Below are the code and all the weights of a small trained network. Each question names an input and a class and asks about switching units off, where a switched-off unit gives its printed mean instead of its output.

import numpy as np


def w(rows, s, z=0):
    codes = np.array(rows[::2]) - 128.0
    scale = np.full(codes.shape[1], s)
    scale[-1] = z or s
    return codes * scale


def f(y):
    return y / 2 * (1 + np.tanh(0.7978845608 * (y + 0.044715 * y**3)))


def log_softmax(a):
    a = a - a.max(-1, keepdims=True)
    return a - np.log(np.exp(a).sum(-1, keepdims=True))


def net(x, mask):
    res = np.array(x, float).reshape(1, 6) / 4 @ E
    y = f(res @ A[0][:, :-1].T + A[0][:, -1])
    res = res + np.where(mask, y, B[0][:, -1]) @ B[0][:, :-1]
    return log_softmax(res[-1] @ U[:, :-1].T + U[:, -1])


A, B = {}, {}
E = w([
[122,85,91,217,2,95],'x0',
[46,175,92,24,66,86],'x1',
[211,220,9,131,121,197],'x2',
[18,47,36,172,214,173],'x3',
[120,141,128,138,132,118],'x4',
[124,137,127,136,130,120],'x5',
],0.005)
A[0] = w([
[127,72,92,160,39,101,16],'neuron 1',
[42,76,233,110,99,123,90],'neuron 2',
[69,101,90,141,156,150,110],'neuron 3',
[117,108,112,187,60,119,39],'neuron 4',
[52,102,50,147,187,118,133],'neuron 5',
[142,124,124,138,134,142,100],'neuron 6',
[89,83,193,117,124,101,70],'neuron 7',
[90,131,101,96,126,97,71],'neuron 8',
[128,157,160,50,227,141,53],'neuron 9',
[107,104,181,139,143,87,53],'neuron 10',
[194,148,174,124,108,106,133],'neuron 11',
[78,87,75,129,177,146,107],'neuron 12',
[141,104,117,137,130,129,9],'neuron 13',
[169,113,154,193,162,150,15],'neuron 14',
[69,70,213,116,110,118,93],'neuron 15',
[122,172,114,141,136,164,7],'neuron 16',
[99,112,108,143,147,142,103],'neuron 17',
[204,99,170,210,177,148,74],'neuron 18',
[96,103,110,216,12,133,47],'neuron 19',
[182,201,4,117,117,148,73],'neuron 20',
[111,95,98,192,14,118,75],'neuron 21',
[77,111,205,139,123,118,53],'neuron 22',
[54,105,80,153,168,154,124],'neuron 23',
[128,116,130,127,113,132,131],'neuron 24',
[135,158,163,57,237,140,81],'neuron 25',
[70,88,59,144,177,125,112],'neuron 26',
[223,92,185,225,182,149,4],'neuron 27',
[182,172,201,98,74,118,149],'neuron 28',
[104,124,112,127,81,115,68],'neuron 29',
[94,87,191,116,124,110,120],'neuron 30',
[197,182,1,118,120,157,133],'neuron 31',
[73,92,74,138,165,135,127],'neuron 32',
[120,147,134,126,146,126,188],'neuron 33',
[150,148,144,128,112,105,194],'neuron 34',
[195,177,206,97,74,102,116],'neuron 35',
[79,98,200,132,124,116,72],'neuron 36',
[22,169,88,15,53,121,40],'neuron 37',
[176,179,220,93,66,138,148],'neuron 38',
[157,169,165,114,109,105,135],'neuron 39',
[113,124,141,123,121,151,145],'neuron 40',
[118,167,164,57,215,150,58],'neuron 41',
[47,173,106,28,57,111,70],'neuron 42',
],0.0084,0.0015)
B[0] = w([
[150,147,153,75,141,74,167],'neuron 1',
[166,203,143,193,159,180,220],'neuron 2',
[106,122,130,109,90,163,171],'neuron 3',
[144,130,145,80,146,86,155],'neuron 4',
[92,116,123,108,64,184,212],'neuron 5',
[124,125,125,141,131,122,126],'neuron 6',
[138,179,132,158,156,162,175],'neuron 7',
[126,100,120,144,131,132,140],'neuron 8',
[166,148,162,59,137,45,214],'neuron 9',
[147,157,119,164,142,144,155],'neuron 10',
[92,105,124,118,95,161,192],'neuron 11',
[97,125,132,110,67,145,184],'neuron 12',
[120,122,123,131,128,112,113],'neuron 13',
[124,76,100,151,148,114,152],'neuron 14',
[155,199,136,177,151,164,199],'neuron 15',
[144,135,152,140,134,134,126],'neuron 16',
[119,120,124,120,104,138,139],'neuron 17',
[114,55,74,175,161,93,196],'neuron 18',
[161,144,167,37,141,46,198],'neuron 19',
[168,209,157,198,165,185,240],'neuron 20',
[156,151,171,46,150,61,196],'neuron 21',
[159,169,120,158,149,156,166],'neuron 22',
[91,121,127,107,73,171,194],'neuron 23',
[127,134,132,119,130,130,129],'neuron 24',
[163,150,168,59,135,32,222],'neuron 25',
[95,120,127,107,70,175,195],'neuron 26',
[111,18,56,175,171,90,211],'neuron 27',
[81,123,120,105,65,180,238],'neuron 28',
[141,119,121,115,139,106,134],'neuron 29',
[134,178,129,164,146,144,174],'neuron 30',
[145,231,163,213,175,168,250],'neuron 31',
[106,123,126,109,80,166,182],'neuron 32',
[133,126,129,123,123,126,144],'neuron 33',
[118,130,127,111,115,148,159],'neuron 34',
[78,119,130,96,59,194,252],'neuron 35',
[145,169,137,170,142,153,171],'neuron 36',
[129,4,58,205,188,72,244],'neuron 37',
[72,120,118,106,62,181,251],'neuron 38',
[116,113,127,111,91,148,178],'neuron 39',
[130,131,132,128,127,128,132],'neuron 40',
[163,142,153,60,140,55,207],'neuron 41',
[116,15,73,180,168,106,231],'neuron 42',
],0.023,0.0046)
U = w([
[61,122,132,88,1,224,141],'0',
[185,226,159,223,181,200,66],'1',
[130,10,40,181,181,101,253],'2',
[186,149,199,13,134,54,72],'3',
],0.0068,0.0014)

Each question gives the input, the list of numbers given to net, and the class t.
The units are the neurons (one row each of A and B). Each row of codes is followed by its name. A weight is (code - 128) times the scale printed after its matrix; where a second scale follows, it is the last column's (A, B and U).
mask holds one flag per neuron, in row order. A switched-off neuron (its flag False) gives its mean, the last column of its row in B, instead of its output. The means were averaged over made-up inputs and are rounded, as every weight is.
A unit's drop is (log p(t) with every unit on - log p(t) with that unit switched off) / (log p(t) with every unit on - log p(t) with every unit switched off).
The circuit of an input: a set's keep is (log p(t) with only the set's units on - log p(t) with every unit switched off) / (log p(t) with every unit on - log p(t) with every unit switched off). Starting from the 12 units with the biggest drops (on a tie, the unit counted first), units are removed one at a time, each time the one whose removal leaves the highest keep (on an exact tie, the one counted first), for as long as the keep stays at least 0.8.
circuit, biggest first: the units of the circuit, biggest drop first
k most important neurons: the k neurons with the biggest drops, biggest first
drop of u: that unit's drop, to one decimal
input [1,5,1,-4,-2,-8], class 2: circuit, biggest first -> (neuron 37)
input [-2,4,2,-3,0,-6], class 2: circuit, biggest first -> (neuron 37; neuron 42)
input [1,-8,7,-7,4,-3], class 2: 3 most important neurons -> (neuron 27; neuron 18; neuron 14)
input [-6,6,-6,-4,7,-1], class 1: 2 most important neurons -> (neuron 2; neuron 15)
input [-8,7,2,-6,-6,4], class 3: 3 most important neurons -> (neuron 25; neuron 9; neuron 41)
input [8,-7,-3,6,1,-7], class 3: 3 most important neurons -> (neuron 19; neuron 21; neuron 37)
input [8,3,-5,-6,2,8], class 3: 2 most important neurons -> (neuron 19; neuron 21)
input [-3,-1,2,-1,0,8], class 3: 3 most important neurons -> (neuron 2; neuron 37; neuron 15)
input [-2,8,8,6,1,5], class 1: 3 most important neurons -> (neuron 31; neuron 20; neuron 27)
input [1,-6,8,-8,4,6], class 0: 4 most important neurons -> (neuron 35; neuron 38; neuron 28; neuron 11)
input [-8,-8,-6,-8,-1,-7], class 0: 4 most important neurons -> (neuron 35; neuron 38; neuron 28; neuron 37)
input [3,-6,-4,-5,6,0], class 2: 2 most important neurons -> (neuron 27; neuron 18)
input [1,-3,-2,-1,3,3], class 2: 2 most important neurons -> (neuron 31; neuron 20)
input [-6,-4,-8,8,2,2], class 0: circuit, biggest first -> (neuron 5)
input [8,1,-8,-7,2,8], class 1: drop of neuron 10 -> 0.3
input [-5,7,2,1,0,-5], class 2: drop of neuron 37 -> 0.2
input [-3,1,4,1,5,-5], class 1: drop of neuron 20 -> 0.1
